Here is a tiny trained network, its code and every weight. The questions are about switching its units off for an input and a target symbol, where a switched-off unit gives its printed mean instead of its output.

import numpy as np


def w(rows, s, z=0):
    codes = np.array(rows[::2]) - 128.0
    scale = np.full(codes.shape[1], s)
    scale[-1] = z or s
    return codes * scale


def norm(h):
    return h / np.sqrt((h * h).mean(-1, keepdims=True) + 1e-5)


def softmax(a):
    e = np.exp(a - a.max(-1, keepdims=True))
    return e / e.sum(-1, keepdims=True)


def log_softmax(a):
    a = a - a.max(-1, keepdims=True)
    return a - np.log(np.exp(a).sum(-1, keepdims=True))


def net(x, mask):
    ids = ['ΓΘΦΩαεζηλμξπστψ'.index(c) for c in x.split()]
    T = len(ids)
    res = E[ids] + P[:T]
    u = 0
    for l in range(2):
        r = norm(res)
        for j in range(3):
            rows = slice(2 * j, 2 * j + 2)
            q, k, v = (r @ M[l][rows].T for M in (Q, K, V))
            z = softmax(np.where(np.tri(T) > 0, q @ k.T / 2**0.5, -1e9)) @ v
            o = O[l][rows]
            res = res + np.where(mask[u + j], z, o[:, -1]) @ o[:, :-1]
        u += 3
    return log_softmax(norm(res)[-1] @ U[:, :-1].T + U[:, -1])


Q, K, V, O = {}, {}, {}, {}
E = w([
[54,154,118,73,84,128,148,144,89],'Γ',
[79,149,119,92,60,119,130,156,107],'Θ',
[114,133,88,101,123,65,158,40,69],'Φ',
[155,192,77,169,82,61,110,70,102],'Ω',
[138,94,130,77,203,145,203,159,225],'α',
[102,173,166,123,49,141,111,172,66],'ε',
[168,80,156,181,91,76,196,121,74],'ζ',
[189,63,149,65,196,85,189,197,151],'η',
[247,183,148,45,171,161,126,181,109],'λ',
[198,113,74,82,208,173,124,211,191],'μ',
[139,155,126,56,253,141,185,150,181],'ξ',
[127,110,70,214,125,74,123,187,71],'π',
[136,46,77,152,113,168,131,143,48],'σ',
[49,190,136,114,96,208,77,121,100],'τ',
[145,26,130,143,92,111,112,50,146],'ψ',
],0.021)
P = w([
[132,168,10,69,2,110,236,122,177],'0',
[132,114,19,27,40,20,145,135,132],'1',
[105,116,53,54,51,46,136,156,127],'2',
[127,97,65,78,85,48,118,142,118],'3',
[105,107,104,92,109,69,120,120,107],'4',
[108,104,128,101,128,81,102,117,100],'5',
[86,117,157,124,147,101,98,99,94],'6',
[98,114,174,135,173,117,79,98,87],'7',
[84,117,202,153,190,128,62,104,86],'8',
[91,118,220,166,213,148,58,93,88],'9',
[100,123,247,180,228,162,35,74,81],'10',
],0.011)
Q[0] = w([
[182,141,116,191,184,33,138,88,87],'L0H0',
[206,68,106,156,228,110,108,86,174],'L0H0',
[113,55,50,246,216,35,101,112,75],'L0H1',
[229,137,172,142,204,110,155,59,120],'L0H1',
[124,154,106,141,150,33,114,52,43],'L0H2',
[206,31,53,189,189,111,118,106,94],'L0H2',
],0.012)
K[0] = w([
[109,112,171,172,212,141,54,151,96],'L0H0',
[126,96,158,75,153,76,51,101,129],'L0H0',
[95,67,169,162,202,173,30,108,111],'L0H1',
[149,139,157,102,185,75,78,147,86],'L0H1',
[122,105,211,193,182,164,91,127,126],'L0H2',
[104,96,223,113,180,110,7,111,122],'L0H2',
],0.015)
V[0] = w([
[192,99,111,69,223,119,106,88,152],'L0H0',
[6,72,6,156,203,171,113,131,138],'L0H0',
[168,39,85,79,74,251,86,82,98],'L0H1',
[68,63,187,93,49,128,215,77,134],'L0H1',
[86,173,109,89,103,107,50,24,177],'L0H2',
[157,95,169,171,81,115,87,82,234],'L0H2',
],0.011)
O[0] = w([
[141,132,161,124,76,184,176,84,167,151],'L0H0',
[93,82,112,63,97,186,99,187,140,187],'L0H0',
[143,9,246,182,144,168,142,147,122,153],'L0H1',
[207,89,140,118,150,128,102,36,152,151],'L0H1',
[110,148,229,90,97,79,166,131,137,123],'L0H2',
[149,137,154,122,112,85,50,42,189,3],'L0H2',
],0.014,0.0073)
Q[1] = w([
[213,166,103,82,152,140,128,103,154],'L1H0',
[63,99,100,199,51,140,120,87,108],'L1H0',
[158,193,168,75,139,128,146,90,156],'L1H1',
[91,83,154,97,109,73,36,117,126],'L1H1',
[135,117,153,173,71,125,99,110,8],'L1H2',
[83,139,131,197,47,153,178,105,70],'L1H2',
],0.015)
K[1] = w([
[211,95,96,73,136,78,220,150,159],'L1H0',
[73,223,170,140,252,246,114,109,165],'L1H0',
[149,179,144,85,95,109,217,56,125],'L1H1',
[101,84,116,136,50,62,76,87,88],'L1H1',
[9,36,155,186,128,50,67,66,10],'L1H2',
[50,93,66,146,92,85,162,93,162],'L1H2',
],0.012)
V[1] = w([
[82,146,133,92,236,137,136,122,185],'L1H0',
[110,192,186,118,163,187,87,123,88],'L1H0',
[51,119,137,190,69,133,149,29,81],'L1H1',
[145,119,126,173,53,114,82,171,114],'L1H1',
[203,150,175,37,250,181,123,181,85],'L1H2',
[234,186,143,85,171,170,148,164,115],'L1H2',
],0.011)
O[1] = w([
[201,138,122,129,89,87,78,168,97,51],'L1H0',
[156,79,75,85,95,5,180,58,100,5],'L1H0',
[135,112,104,59,164,129,97,103,49,17],'L1H1',
[95,136,88,111,150,71,88,96,159,57],'L1H1',
[185,147,101,131,117,159,192,151,172,254],'L1H2',
[197,95,137,110,130,182,203,188,176,205],'L1H2',
],0.014,0.0054)
U = w([
[182,114,102,87,155,124,169,154,209,206],'Γ',
[101,170,175,141,183,151,130,165,165,142],'Θ',
[94,157,183,76,153,175,148,138,75,95],'Φ',
[103,175,176,116,139,94,113,138,133,165],'Ω',
[164,127,115,92,98,165,71,127,116,132],'α',
[145,136,131,134,223,87,146,146,108,105],'ε',
[172,125,94,147,183,137,99,98,132,139],'ζ',
[130,146,102,179,111,205,100,99,114,54],'η',
[104,142,121,193,131,106,176,86,122,121],'λ',
[35,109,132,149,65,152,135,104,172,89],'μ',
[140,118,112,127,7,147,137,141,96,81],'ξ',
[89,133,62,112,133,118,111,167,126,173],'π',
[115,32,111,159,141,176,136,147,98,42],'σ',
[130,67,143,97,108,43,160,178,129,130],'τ',
[124,93,161,115,113,93,85,103,201,253],'ψ',
],0.013,0.0073)

Each question gives the input, a string of symbols that net reads in full, and the target symbol t.
The units are the heads (2 rows each of Q, K, V and O). Each row of codes is followed by its name. A weight is (code - 128) times the scale printed after its matrix; where a second scale follows, it is the last column's (O and U).
mask holds one flag per head, layer by layer. A switched-off head (its flag False) gives its mean, the last column of its rows in O, instead of its output. The means were averaged over made-up inputs and are rounded, as every weight is.
A unit's drop is (log p(t) with every unit on - log p(t) with that unit switched off) / (log p(t) with every unit on - log p(t) with every unit switched off).
The circuit of an input: a set's keep is (log p(t) with only the set's units on - log p(t) with every unit switched off) / (log p(t) with every unit on - log p(t) with every unit switched off). Starting from all 6 units, units are removed one at a time, each time the one whose removal leaves the highest keep (on an exact tie, the one counted first), for as long as the keep stays at least 0.8.
units of the circuit, in order: the units of the circuit, biggest drop first
unit that matters most: the unit with the biggest drop
heads that matter: for each layer, one digit per head in row order, 1 if its drop is at least 0.15 and else 0, layers parted by /
input ζ ψ Φ σ λ Φ, target σ: units of the circuit, in order => [L0H1]
input Φ λ σ π, target σ: units of the circuit, in order => [L0H1 L0H2]
input π Φ Φ, target π: heads that matter => 100 / 000
input λ ξ Φ ζ ζ, target ζ: units of the circuit, in order => [L0H2 L0H1]
input π α Φ ξ ε, target π: heads that matter => 100 / 000
input Φ Θ Φ Φ ξ π σ Φ Ω, target σ: heads that matter => 010 / 000
input ζ Φ λ Γ Φ ξ Φ, target ξ: heads that matter => 100 / 100
input λ α Φ ψ ξ π Φ Φ λ ξ τ, target λ: units of the circuit, in order => [L0H0 L1H0]
input Φ Φ ζ τ λ π λ Γ π ζ, target π: units of the circuit, in order => [L0H1 L0H0]
input π Γ α Φ Θ Φ Φ τ ε π, target τ: heads that matter => 000 / 100
input α λ Φ ε Θ η λ Θ, target α: heads that matter => 011 / 010
input ψ σ π τ, target ψ: units of the circuit, in order => [L0H1 L0H2]
input ξ Φ σ Γ, target ξ: units of the circuit, in order => [L0H0 L1H0]
input π Φ Θ μ ε μ Θ, target π: unit that matters most => L0H0
input λ π Θ Φ Φ τ Φ Φ Φ π π, target π: heads that matter => 010 / 000
input ξ Φ Φ, target ξ: heads that matter => 000 / 101
input Φ Φ σ Φ Ω ψ π π, target ψ: heads that matter => 001 / 000
input λ Φ Ω, target λ: heads that matter => 100 / 000
input Φ α Γ η ξ Θ, target Φ: units of the circuit, in order => [L0H2 L1H1 L0H1 L1H2]
input ξ ψ Φ, target ψ: unit that matters most => L0H2
